Below is a small trained network, with its code and all its weights. Each question gives an input and a class and asks what happens when units are switched off, that is, made to give their printed mean instead of their output.

import numpy as np


def w(rows, s, z=0):
    codes = np.array(rows[::2]) - 128.0
    scale = np.full(codes.shape[1], s)
    scale[-1] = z or s
    return codes * scale


def norm(h):
    return h / np.sqrt((h * h).mean(-1, keepdims=True) + 1e-5)


def f(y):
    return y / 2 * (1 + np.tanh(0.7978845608 * (y + 0.044715 * y**3)))


def log_softmax(a):
    a = a - a.max(-1, keepdims=True)
    return a - np.log(np.exp(a).sum(-1, keepdims=True))


def net(x, mask):
    res = np.array(x, float).reshape(1, 7) / 4 @ E
    u = 0
    for l in range(4):
        y = f(norm(res) @ A[l][:, :-1].T + A[l][:, -1])
        res = res + np.where(mask[u : u + 5], y, B[l][:, -1]) @ B[l][:, :-1]
        u += 5
    return log_softmax(norm(res)[-1] @ U[:, :-1].T + U[:, -1])


A, B = {}, {}
E = w([
[205,140,73,120,180,125],'x0',
[69,60,14,99,170,202],'x1',
[124,119,151,155,94,114],'x2',
[146,45,89,255,84,87],'x3',
[181,118,115,34,121,31],'x4',
[34,86,130,57,95,41],'x5',
[2,116,160,100,129,117],'x6',
],0.0057)
A[0] = w([
[2,145,173,160,184,194,49],'L0N1',
[168,167,221,174,87,47,85],'L0N2',
[154,195,156,181,39,99,32],'L0N3',
[230,148,92,153,129,138,80],'L0N4',
[89,139,58,165,96,96,2],'L0N5',
],0.0073,0.0032)
B[0] = w([
[28,158,148,188,117,204,234],'L0N1',
[118,140,165,141,51,126,255],'L0N2',
[129,106,191,252,90,91,177],'L0N3',
[148,143,123,165,142,198,216],'L0N4',
[105,94,102,155,163,98,115],'L0N5',
],0.011,0.003)
A[1] = w([
[108,69,51,180,83,71,136],'L1N1',
[255,71,143,160,198,205,126],'L1N2',
[113,49,48,159,110,70,68],'L1N3',
[157,157,117,53,93,98,7],'L1N4',
[123,138,161,34,186,112,18],'L1N5',
],0.0083,0.002)
B[1] = w([
[183,95,191,47,230,130,205],'L1N1',
[180,181,67,110,149,158,254],'L1N2',
[179,18,255,145,172,196,182],'L1N3',
[69,189,138,169,161,81,140],'L1N4',
[93,176,153,96,157,42,158],'L1N5',
],0.0096,0.0043)
A[2] = w([
[147,35,135,186,211,104,106],'L2N1',
[27,51,164,182,166,110,136],'L2N2',
[1,122,127,182,166,203,3],'L2N3',
[242,204,32,138,184,172,101],'L2N4',
[211,111,209,218,126,92,103],'L2N5',
],0.0077,0.0024)
B[2] = w([
[136,152,211,51,130,146,172],'L2N1',
[151,174,100,56,119,251,200],'L2N2',
[76,70,84,79,30,181,199],'L2N3',
[185,10,19,254,128,91,253],'L2N4',
[149,213,148,80,38,127,215],'L2N5',
],0.0099,0.0058)
A[3] = w([
[9,156,86,87,114,122,158],'L3N1',
[84,193,156,56,162,95,119],'L3N2',
[78,193,88,88,168,47,74],'L3N3',
[179,125,127,107,1,137,1],'L3N4',
[160,141,144,187,111,200,247],'L3N5',
],0.0091,0.0028)
B[3] = w([
[47,149,73,182,215,138,220],'L3N1',
[155,40,73,153,199,53,186],'L3N2',
[43,119,205,254,236,68,155],'L3N3',
[145,226,168,216,146,65,188],'L3N4',
[102,123,58,68,141,30,254],'L3N5',
],0.0079,0.0054)
U = w([
[223,110,14,183,121,115,206],'0',
[84,127,138,138,210,31,64],'1',
[158,222,202,144,6,83,53],'2',
[38,140,94,97,87,210,254],'3',
[187,57,204,25,156,159,55],'4',
],0.018,0.0023)

Each question gives the input, the list of numbers given to net, and the class t.
The units are the neurons (one row each of A and B). Each row of codes is followed by its name. A weight is (code - 128) times the scale printed after its matrix; where a second scale follows, it is the last column's (A, B and U).
mask holds one flag per neuron, layer by layer. A switched-off neuron (its flag False) gives its mean, the last column of its row in B, instead of its output. The means were averaged over made-up inputs and are rounded, as every weight is.
A unit's drop is (log p(t) with every unit on - log p(t) with that unit switched off) / (log p(t) with every unit on - log p(t) with every unit switched off).
The circuit of an input: a set's keep is (log p(t) with only the set's units on - log p(t) with every unit switched off) / (log p(t) with every unit on - log p(t) with every unit switched off). Starting from the 12 units with the biggest drops (on a tie, the unit counted first), units are removed one at a time, each time the one whose removal leaves the highest keep (on an exact tie, the one counted first), for as long as the keep stays at least 0.8.
circuit, biggest first: the units of the circuit, biggest drop first
most important unit: the unit with the biggest drop
k most important neurons: the k neurons with the biggest drops, biggest first
top k neurons in layer l: the k neurons of layer l with the biggest drops, biggest first
drop of u: that unit's drop, to one decimal
input [-6,-1,5,6,8,-1,2], class 2: circuit, biggest first -> (L2N5)
input [7,2,6,6,0,-1,2], class 4: 4 most important neurons -> (L1N3 L1N1 L2N1 L0N5)
input [5,4,2,7,-6,7,3], class 4: 2 most important neurons -> (L1N1 L1N3)
input [7,-4,-1,6,7,8,-3], class 4: 2 most important neurons -> (L1N1 L1N3)
input [7,0,7,7,0,2,-1], class 4: top 2 neurons in layer 1 -> (L1N3 L1N1)
input [-7,-3,-3,-5,3,2,5], class 1: top 2 neurons in layer 1 -> (L1N5 L1N3)
input [3,3,6,8,-6,-3,6], class 3: 2 most important neurons -> (L0N1 L2N3)
input [4,-4,0,5,5,4,1], class 2: 2 most important neurons -> (L0N2 L2N5)
input [-2,2,0,4,-4,-1,2], class 3: drop of L0N1 -> 0.7
input [-5,-3,-8,4,5,4,-3], class 2: drop of L0N2 -> 0.4
input [7,-4,7,7,-6,3,4], class 2: drop of L2N5 -> 0.6
input [0,-1,-5,3,-5,-3,4], class 3: drop of L2N2 -> 0.0
input [1,-4,1,3,-7,-3,3], class 2: top 2 neurons in layer 0 -> (L0N3 L0N2)
input [5,6,-6,-6,3,-1,1], class 1: most important unit -> L1N5
input [-3,-5,-3,4,-6,-1,2], class 2: top 2 neurons in layer 0 -> (L0N3 L0N2)
